Here is a tiny trained network, its code and every weight. The questions are about switching its units off for an input and a class, where a switched-off unit gives its printed mean instead of its output.

import numpy as np


def w(rows, s, z=0):
    codes = np.array(rows[::2]) - 128.0
    scale = np.full(codes.shape[1], s)
    scale[-1] = z or s
    return codes * scale


def norm(h):
    return h / np.sqrt((h * h).mean(-1, keepdims=True) + 1e-5)


def f(y):
    return np.maximum(y, 0)


def log_softmax(a):
    a = a - a.max(-1, keepdims=True)
    return a - np.log(np.exp(a).sum(-1, keepdims=True))


def net(x, mask):
    res = np.array(x, float).reshape(1, 5) / 4 @ E
    u = 0
    for l in range(3):
        y = f(norm(res) @ A[l][:, :-1].T + A[l][:, -1])
        res = res + np.where(mask[u : u + 10], y, B[l][:, -1]) @ B[l][:, :-1]
        u += 10
    return log_softmax(norm(res)[-1] @ U[:, :-1].T + U[:, -1])


A, B = {}, {}
E = w([
[134,43,150,194,144,147,241,138,120,109,180],'x0',
[157,238,63,218,150,84,159,219,157,64,130],'x1',
[15,190,117,158,113,172,156,214,79,252,153],'x2',
[75,172,187,84,113,97,164,103,225,117,204],'x3',
[142,160,92,87,25,179,188,113,97,85,140],'x4',
],0.012)
A[0] = w([
[97,94,139,174,204,63,68,137,157,152,133,28],'0.n1',
[71,140,143,134,163,144,112,113,84,94,115,71],'0.n2',
[161,115,94,213,168,132,57,98,22,105,60,93],'0.n3',
[81,82,221,71,147,151,134,9,69,172,61,62],'0.n4',
[138,115,170,146,172,96,163,70,69,122,159,46],'0.n5',
[136,91,187,168,254,113,63,158,171,184,135,8],'0.n6',
[129,65,76,133,133,140,91,175,102,134,118,59],'0.n7',
[116,107,152,133,185,193,179,126,113,106,147,106],'0.n8',
[173,93,80,170,133,162,99,139,54,144,91,15],'0.n9',
[62,179,83,177,117,166,139,159,132,228,137,136],'0.n10',
],0.0073,0.012)
B[0] = w([
[89,162,82,156,166,78,158,27,108,121,146,149],'0.n1',
[142,121,129,124,129,117,121,157,149,154,179,128],'0.n2',
[217,164,150,75,131,99,208,131,176,200,175,215],'0.n3',
[165,122,2,191,110,181,65,178,205,136,231,200],'0.n4',
[118,115,74,82,172,117,165,130,152,140,92,131],'0.n5',
[106,164,54,129,159,57,117,15,72,131,210,159],'0.n6',
[151,142,121,122,133,112,156,140,136,139,98,135],'0.n7',
[113,106,51,45,143,82,156,173,149,150,116,166],'0.n8',
[200,147,116,134,132,138,169,98,104,163,105,141],'0.n9',
[193,134,159,60,234,166,123,97,92,47,166,254],'0.n10',
],0.009,0.006)
A[1] = w([
[140,183,129,192,127,98,136,154,136,112,111,61],'1.n1',
[113,152,123,106,4,177,171,127,80,101,99,1],'1.n2',
[100,172,131,98,121,118,36,142,127,159,57,69],'1.n3',
[155,99,118,169,114,140,126,138,58,193,31,46],'1.n4',
[36,144,192,112,111,96,148,117,193,136,145,16],'1.n5',
[105,117,123,158,150,161,117,126,139,170,145,32],'1.n6',
[86,48,172,112,77,149,89,90,90,198,133,26],'1.n7',
[93,103,168,183,169,77,87,133,123,183,97,89],'1.n8',
[42,157,141,139,143,170,138,168,73,192,122,15],'1.n9',
[98,42,175,220,140,141,185,145,105,126,148,34],'1.n10',
],0.016,0.0081)
B[1] = w([
[95,55,90,140,108,197,81,152,151,145,174,228],'1.n1',
[106,128,80,168,225,31,141,37,106,149,194,234],'1.n2',
[84,103,95,68,87,100,248,140,135,132,77,229],'1.n3',
[225,152,157,147,97,157,148,136,129,182,161,193],'1.n4',
[242,156,149,178,95,161,146,120,115,195,108,242],'1.n5',
[123,105,148,129,140,162,144,109,126,70,144,163],'1.n6',
[112,63,101,131,116,142,95,173,191,158,165,211],'1.n7',
[117,134,85,164,142,62,148,44,68,138,200,204],'1.n8',
[130,116,219,89,131,115,91,166,67,45,140,226],'1.n9',
[90,163,84,38,57,79,163,135,123,147,48,254],'1.n10',
],0.014,0.0049)
A[2] = w([
[118,202,232,161,70,128,153,88,243,160,151,31],'2.n1',
[86,157,81,204,146,128,130,178,140,80,100,3],'2.n2',
[140,174,103,181,182,109,121,132,132,131,82,61],'2.n3',
[111,206,67,235,127,118,129,215,135,64,115,47],'2.n4',
[98,126,102,95,161,97,177,89,116,175,120,120],'2.n5',
[91,154,181,150,123,122,107,116,187,124,168,12],'2.n6',
[86,108,114,93,60,112,181,148,130,131,48,94],'2.n7',
[183,132,109,108,175,180,152,104,184,95,200,135],'2.n8',
[66,105,68,179,92,183,72,190,164,133,148,54],'2.n9',
[190,52,160,153,150,96,83,48,164,4,26,73],'2.n10',
],0.012,0.0046)
B[2] = w([
[244,117,72,142,170,140,160,172,68,170,107,178],'2.n1',
[95,70,121,96,104,127,107,107,168,205,112,146],'2.n2',
[120,116,147,129,82,142,125,75,140,112,156,146],'2.n3',
[124,14,138,47,94,157,82,70,181,191,180,174],'2.n4',
[124,147,127,200,107,93,103,120,164,50,71,211],'2.n5',
[164,109,112,61,110,105,148,102,104,152,138,138],'2.n6',
[110,194,146,121,155,124,148,146,192,113,52,176],'2.n7',
[87,170,126,193,157,130,86,127,130,131,46,244],'2.n8',
[134,117,141,168,117,171,65,132,194,36,98,160],'2.n9',
[30,170,205,104,165,175,161,217,29,121,202,202],'2.n10',
],0.011)
U = w([
[111,54,98,117,122,181,70,140,197,154,171,144],'0',
[93,146,216,99,161,146,119,177,56,90,167,143],'1',
[115,137,75,165,173,63,133,38,110,129,183,153],'2',
[249,144,119,140,135,148,156,146,126,181,124,138],'3',
[93,137,93,71,94,88,185,139,169,123,60,161],'4',
[98,168,152,199,134,145,85,124,141,113,49,139],'5',
[135,137,165,173,35,122,90,130,111,99,118,23],'6',
[129,135,150,160,50,141,103,106,112,105,115,2],'7',
],0.022,0.0085)

Each question gives the input, the list of numbers given to net, and the class t.
The units are the neurons (one row each of A and B). Each row of codes is followed by its name. A weight is (code - 128) times the scale printed after its matrix; where a second scale follows, it is the last column's (A, B and U).
mask holds one flag per neuron, layer by layer. A switched-off neuron (its flag False) gives its mean, the last column of its row in B, instead of its output. The means were averaged over made-up inputs and are rounded, as every weight is.
A unit's drop is (log p(t) with every unit on - log p(t) with that unit switched off) / (log p(t) with every unit on - log p(t) with every unit switched off).
The circuit of an input: a set's keep is (log p(t) with only the set's units on - log p(t) with every unit switched off) / (log p(t) with every unit on - log p(t) with every unit switched off). Starting from the 12 units with the biggest drops (on a tie, the unit counted first), units are removed one at a time, each time the one whose removal leaves the highest keep (on an exact tie, the one counted first), for as long as the keep stays at least 0.8.
circuit, biggest first: the units of the circuit, biggest drop first
unit that matters most: the unit with the biggest drop
k most important neurons: the k neurons with the biggest drops, biggest first
drop of u: that unit's drop, to one decimal
input [-5,-1,2,-8,-8], class 2: unit that matters most : 1.n8
input [5,6,1,5,-1], class 0: 2 most important neurons : (1.n1, 2.n4)
input [5,3,-5,6,-4], class 3: 3 most important neurons : (0.n10, 2.n1, 1.n5)
input [-8,7,2,0,-4], class 4: 2 most important neurons : (1.n3, 0.n4)
input [-6,2,-1,-7,-7], class 2: 2 most important neurons : (1.n8, 0.n6)
input [-6,3,0,8,-3], class 3: 2 most important neurons : (1.n5, 2.n1)
input [-3,-2,4,3,4], class 1: 4 most important neurons : (0.n10, 1.n9, 1.n8, 0.n3)
input [5,-2,0,5,-2], class 3: 3 most important neurons : (1.n5, 2.n1, 1.n3)
input [7,7,-8,4,0], class 1: 2 most important neurons : (2.n10, 0.n4)
input [-1,3,2,3,2], class 5: circuit, biggest first : (2.n8, 1.n10)
input [-8,5,-8,-3,8], class 1: 2 most important neurons : (2.n10, 1.n10)
input [-6,-7,7,-8,6], class 3: 2 most important neurons : (1.n4, 2.n10)
input [-2,-4,4,1,2], class 0: 2 most important neurons : (0.n4, 2.n10)
input [-5,-8,-3,7,6], class 0: unit that matters most : 1.n7
input [2,-3,1,3,-2], class 5: 2 most important neurons : (0.n4, 2.n8)
input [-8,7,-3,-7,1], class 4: 3 most important neurons : (1.n3, 0.n4, 1.n5)
input [-5,0,-8,-8,6], class 1: 2 most important neurons : (2.n10, 1.n5)
input [-6,8,-8,-5,-6], class 0: circuit, biggest first : (1.n1, 2.n4)
input [-1,6,0,5,-4], class 0: drop of 1.n1 : 0.3
input [-4,-5,8,-6,5], class 1: circuit, biggest first : (1.n9)
input [3,8,-4,7,-4], class 0: drop of 1.n1 : 0.4
input [8,-2,-5,-7,5], class 4: drop of 0.n10 : 0.0
input [-8,-2,-4,-8,-7], class 3: drop of 1.n4 : 3.3
